Here is a tiny trained network, its code and every weight. The questions are about switching its units off for an input and a target symbol, where a switched-off unit gives its printed mean instead of its output.

import numpy as np


def w(rows, s, z=0):
    codes = np.array(rows[::2]) - 128.0
    scale = np.full(codes.shape[1], s)
    scale[-1] = z or s
    return codes * scale


def norm(h):
    return h / np.sqrt((h * h).mean(-1, keepdims=True) + 1e-5)


def f(y):
    return y / 2 * (1 + np.tanh(0.7978845608 * (y + 0.044715 * y**3)))


def softmax(a):
    e = np.exp(a - a.max(-1, keepdims=True))
    return e / e.sum(-1, keepdims=True)


def log_softmax(a):
    a = a - a.max(-1, keepdims=True)
    return a - np.log(np.exp(a).sum(-1, keepdims=True))


def net(x, mask):
    ids = ['αβγδεζηθμξπτφψω'.index(c) for c in x.split()]
    T = len(ids)
    res = E[ids] + P[:T]
    r = norm(res)
    for j in range(3):
        rows = slice(2 * j, 2 * j + 2)
        q, k, v = (r @ M[0][rows].T for M in (Q, K, V))
        z = softmax(np.where(np.tri(T) > 0, q @ k.T / 2**0.5, -1e9)) @ v
        o = O[0][rows]
        res = res + np.where(mask[j], z, o[:, -1]) @ o[:, :-1]
    y = f(norm(res) @ A[0][:, :-1].T + A[0][:, -1])
    res = res + np.where(mask[3:11], y, B[0][:, -1]) @ B[0][:, :-1]
    return log_softmax(norm(res)[-1] @ U[:, :-1].T + U[:, -1])


Q, K, V, O, A, B = {}, {}, {}, {}, {}, {}
E = w([
[147,93,125,121],'α',
[102,134,80,70],'β',
[112,176,115,104],'γ',
[35,95,142,141],'δ',
[158,147,88,86],'ε',
[130,177,164,86],'ζ',
[69,251,127,155],'η',
[150,167,125,161],'θ',
[144,189,174,110],'μ',
[157,79,122,111],'ξ',
[160,80,125,100],'π',
[213,122,132,116],'τ',
[84,116,213,235],'φ',
[164,73,124,101],'ψ',
[175,198,161,190],'ω',
],0.02)
P = w([
[124,73,6,229],'0',
[142,124,129,80],'1',
[146,128,135,77],'2',
[150,129,132,76],'3',
[140,128,134,78],'4',
[152,126,124,91],'5',
[141,131,124,90],'6',
],0.011)
Q[0] = w([
[255,163,123,84],'H0',
[101,89,148,169],'H0',
[92,50,78,161],'H1',
[165,90,84,108],'H1',
[124,115,166,158],'H2',
[156,16,138,107],'H2',
],0.036)
K[0] = w([
[140,55,57,252],'H0',
[169,83,179,76],'H0',
[61,55,59,166],'H1',
[157,87,42,125],'H1',
[127,149,194,186],'H2',
[174,88,206,53],'H2',
],0.028)
V[0] = w([
[130,251,125,144],'H0',
[226,111,119,185],'H0',
[203,102,158,129],'H1',
[209,184,101,91],'H1',
[160,101,234,226],'H2',
[54,131,87,204],'H2',
],0.023)
O[0] = w([
[93,248,87,80,161],'H0',
[190,109,140,1,212],'H0',
[162,136,202,102,114],'H1',
[195,137,102,199,190],'H1',
[182,229,254,118,2],'H2',
[94,142,153,254,133],'H2',
],0.014,0.0085)
A[0] = w([
[144,36,162,197,124],'N0',
[169,80,69,121,78],'N1',
[182,173,157,153,95],'N2',
[144,98,13,100,147],'N3',
[2,81,144,22,254],'N4',
[156,42,169,128,143],'N5',
[164,136,116,184,112],'N6',
[68,145,178,174,160],'N7',
],0.023,0.0043)
B[0] = w([
[48,113,145,88,198],'N0',
[187,77,119,118,194],'N1',
[98,84,107,114,168],'N2',
[193,129,144,184,246],'N3',
[3,156,126,165,255],'N4',
[129,177,159,117,180],'N5',
[95,138,88,94,166],'N6',
[164,165,159,150,166],'N7',
],0.041,0.015)
U = w([
[87,70,170,74,64],'α',
[111,8,89,202,3],'β',
[134,108,101,204,64],'γ',
[41,105,181,202,190],'δ',
[193,56,121,181,219],'ε',
[170,159,95,202,112],'ζ',
[146,252,105,196,57],'η',
[88,72,30,65,104],'θ',
[131,219,80,63,123],'μ',
[106,78,179,80,66],'ξ',
[117,72,171,101,67],'π',
[209,116,168,75,246],'τ',
[175,181,250,174,140],'φ',
[114,60,178,78,58],'ψ',
[150,182,150,68,125],'ω',
],0.012,0.0038)

Each question gives the input, a string of symbols that net reads in full, and the target symbol t.
The units are the heads (2 rows each of Q, K, V and O) and the neurons (one row each of A and B). Each row of codes is followed by its name. A weight is (code - 128) times the scale printed after its matrix; where a second scale follows, it is the last column's (O, A, B and U).
mask holds one flag per unit, heads first, then neurons. A switched-off unit (its flag False) gives its mean, the last column of its rows in O or B, instead of its output. The means were averaged over made-up inputs and are rounded, as every weight is.
A unit's drop is (log p(t) with every unit on - log p(t) with that unit switched off) / (log p(t) with every unit on - log p(t) with every unit switched off).
The circuit of an input: a set's keep is (log p(t) with only the set's units on - log p(t) with every unit switched off) / (log p(t) with every unit on - log p(t) with every unit switched off). Starting from all 11 units, units are removed one at a time, each time the one whose removal leaves the highest keep (on an exact tie, the one counted first), for as long as the keep stays at least 0.8.
units of the circuit, in order: the units of the circuit, biggest drop first
unit that matters most: the unit with the biggest drop
top k neurons: the k neurons with the biggest drops, biggest first
which heads matter: for each layer, one digit per head in row order, 1 if its drop is at least 0.15 and else 0, layers parted by /
input δ φ δ, target φ: unit that matters most	H2
input τ δ β ε η, target η: units of the circuit, in order	(H0, N4)
input θ ξ θ δ ε, target ε: which heads matter	010
input θ δ δ ζ, target θ: top 2 neurons	(N2, N3)
input η θ τ φ ω ε ω, target η: which heads matter	101
input τ α ζ, target τ: units of the circuit, in order	(H1, N4)
input μ ξ θ δ δ ζ, target μ: top 2 neurons	(N3, N4)
input θ α τ ζ ω, target θ: top 3 neurons	(N2, N3, N4)
input τ τ ψ, target τ: which heads matter	000
input τ θ θ, target τ: which heads matter	100
input η β θ μ, target η: units of the circuit, in order	(H0, N0)
input θ μ ξ β ψ μ, target θ: top 3 neurons	(N2, N3, N4)
input μ φ τ δ ω π, target μ: which heads matter	100
input ε δ ξ μ τ ξ ω, target ε: units of the circuit, in order	(N4)
input φ ξ δ δ π ψ ζ, target φ: which heads matter	001
input θ δ ψ, target θ: units of the circuit, in order	(H2, N4, N0, N1)
input δ ζ τ, target τ: top 2 neurons	(N4, N5)
input β α δ ε δ μ, target β: units of the circuit, in order	(H2, N4)
input η ω θ, target η: units of the circuit, in order	(H0, N4)
input φ φ μ, target φ: units of the circuit, in order	(H2)
